Here is a tiny trained network, its code and every weight. The questions are about switching its units off for an input and a target symbol, where a switched-off unit gives its printed mean instead of its output.

import numpy as np


def w(rows, s, z=0):
    codes = np.array(rows[::2]) - 128.0
    scale = np.full(codes.shape[1], s)
    scale[-1] = z or s
    return codes * scale


def norm(h):
    return h / np.sqrt((h * h).mean(-1, keepdims=True) + 1e-5)


def f(y):
    return np.maximum(y, 0)


def softmax(a):
    e = np.exp(a - a.max(-1, keepdims=True))
    return e / e.sum(-1, keepdims=True)


def log_softmax(a):
    a = a - a.max(-1, keepdims=True)
    return a - np.log(np.exp(a).sum(-1, keepdims=True))


def net(x, mask):
    ids = ['βγεζηθλμξπτψ'.index(c) for c in x.split()]
    T = len(ids)
    res = E[ids] + P[:T]
    q, k, v = (norm(res) @ M[0].T for M in (Q, K, V))
    z = softmax(np.where(np.tri(T) > 0, q @ k.T / 2**0.5, -1e9)) @ v
    res = res + np.where(mask[0], z, O[0][:, -1]) @ O[0][:, :-1]
    y = f(norm(res) @ A[0][:, :-1].T + A[0][:, -1])
    res = res + np.where(mask[1:9], y, B[0][:, -1]) @ B[0][:, :-1]
    return log_softmax(norm(res)[-1] @ U[:, :-1].T + U[:, -1])


Q, K, V, O, A, B = {}, {}, {}, {}, {}, {}
E = w([
[37,163,125,163,64],'β',
[91,128,99,37,136],'γ',
[105,190,80,153,165],'ε',
[12,98,128,72,50],'ζ',
[122,158,124,214,78],'η',
[123,112,99,10,172],'θ',
[87,204,103,182,85],'λ',
[101,74,146,174,5],'μ',
[79,135,113,120,211],'ξ',
[117,65,137,123,220],'π',
[74,117,147,210,71],'τ',
[34,173,103,57,186],'ψ',
],0.0028)
P = w([
[116,129,113,138,146],'0',
[40,121,48,179,191],'1',
[159,61,1,129,58],'2',
[148,165,113,142,128],'3',
[42,148,84,160,186],'4',
[157,59,7,131,69],'5',
[151,169,130,134,134],'6',
[52,153,112,156,191],'7',
[150,47,3,135,70],'8',
[154,176,147,128,133],'9',
[53,151,136,156,191],'10',
[148,43,6,141,73],'11',
[159,181,174,122,134],'12',
[56,154,154,149,181],'13',
],0.0046)
Q[0] = w([
[253,125,90,104,110],'h1',
[89,104,176,139,173],'h1',
],0.019)
K[0] = w([
[103,56,10,155,149],'h1',
[152,148,225,97,165],'h1',
],0.014)
V[0] = w([
[186,66,124,231,112],'h1',
[201,158,140,195,253],'h1',
],0.006)
O[0] = w([
[90,82,236,176,181,142],'h1',
[124,35,1,224,212,5],'h1',
],0.0051,0.0031)
A[0] = w([
[75,120,30,178,163,1],'n1',
[241,147,148,204,107,121],'n2',
[254,63,185,104,113,152],'n3',
[190,108,165,177,84,72],'n4',
[111,164,97,179,77,150],'n5',
[116,100,101,52,97,36],'n6',
[101,164,225,144,148,34],'n7',
[66,218,147,87,96,77],'n8',
],0.0074,0.0068)
B[0] = w([
[206,76,218,59,2,168],'n1',
[234,181,182,71,146,150],'n2',
[93,152,16,156,132,188],'n3',
[163,37,140,145,133,148],'n4',
[85,125,130,106,204,232],'n5',
[127,63,198,90,206,145],'n6',
[237,124,101,8,176,175],'n7',
[197,104,138,233,128,252],'n8',
],0.0077,0.004)
U = w([
[168,152,123,254,141,131],'β',
[101,158,79,39,100,143],'γ',
[121,64,102,176,102,113],'ε',
[102,241,178,131,42,224],'ζ',
[17,160,169,137,217,206],'η',
[91,152,70,102,74,148],'θ',
[93,72,180,126,164,73],'λ',
[88,99,237,57,53,52],'μ',
[188,62,103,102,89,104],'ξ',
[222,44,65,171,152,4],'π',
[207,110,225,73,203,114],'τ',
[115,220,13,167,165,195],'ψ',
],0.0084,0.0033)

Each question gives the input, a string of symbols that net reads in full, and the target symbol t.
The units are the heads (2 rows each of Q, K, V and O) and the neurons (one row each of A and B). Each row of codes is followed by its name. A weight is (code - 128) times the scale printed after its matrix; where a second scale follows, it is the last column's (O, A, B and U).
mask holds one flag per unit, heads first, then neurons. A switched-off unit (its flag False) gives its mean, the last column of its rows in O or B, instead of its output. The means were averaged over made-up inputs and are rounded, as every weight is.
A unit's drop is (log p(t) with every unit on - log p(t) with that unit switched off) / (log p(t) with every unit on - log p(t) with every unit switched off).
The circuit of an input: a set's keep is (log p(t) with only the set's units on - log p(t) with every unit switched off) / (log p(t) with every unit on - log p(t) with every unit switched off). Starting from all 9 units, units are removed one at a time, each time the one whose removal leaves the highest keep (on an exact tie, the one counted first), for as long as the keep stays at least 0.8.
circuit, biggest first: the units of the circuit, biggest drop first
most important unit: the unit with the biggest drop
k most important neurons: the k neurons with the biggest drops, biggest first
drop of u: that unit's drop, to one decimal
input τ τ γ τ, target τ: circuit, biggest first -> (h1 n7)
input ε λ λ λ β, target μ: circuit, biggest first -> (h1 n1 n8)
input μ β γ γ η, target ψ: circuit, biggest first -> (h1 n5)
input μ γ τ τ π γ μ γ γ θ μ, target γ: circuit, biggest first -> (h1 n8)
input μ μ λ ζ η π ψ, target ψ: circuit, biggest first -> (h1 n1)
input θ τ μ π γ ζ η τ γ β γ τ β τ, target β: most important unit -> n8
input τ γ λ θ γ, target γ: 3 most important neurons -> (n1 n8 n3)
input ζ ζ η τ γ λ, target β: 2 most important neurons -> (n1 n8)
input μ ε τ γ λ μ θ ζ, target γ: circuit, biggest first -> (h1 n1 n8)
input τ θ ξ β λ θ τ μ γ ε ζ ζ β θ, target β: circuit, biggest first -> (n8 h1 n7)
input γ ε τ β θ β λ τ γ τ τ ξ τ θ, target η: circuit, biggest first -> (h1 n8 n7)
input τ β ζ, target μ: 2 most important neurons -> (n6 n7)
input θ π γ ζ γ γ λ ζ ε, target η: 3 most important neurons -> (n5 n1 n7)
input ξ π γ τ ξ τ μ η, target τ: circuit, biggest first -> (n7)
input β θ ζ θ ξ, target γ: 2 most important neurons -> (n1 n8)
input η τ ξ ξ ε ψ ψ γ ξ τ τ γ β π, target β: circuit, biggest first -> (h1 n8 n7)
input ζ π η μ μ ψ, target τ: drop of n6 -> 0.9
input γ ζ θ τ τ μ ζ, target ζ: drop of h1 -> 1.8
input ζ ζ τ λ ψ, target μ: drop of n7 -> 0.1
input λ β ζ ζ ξ π β β, target β: drop of h1 -> 0.1
input λ π ξ η ε μ τ τ β λ ζ, target μ: most important neuron -> (n1)
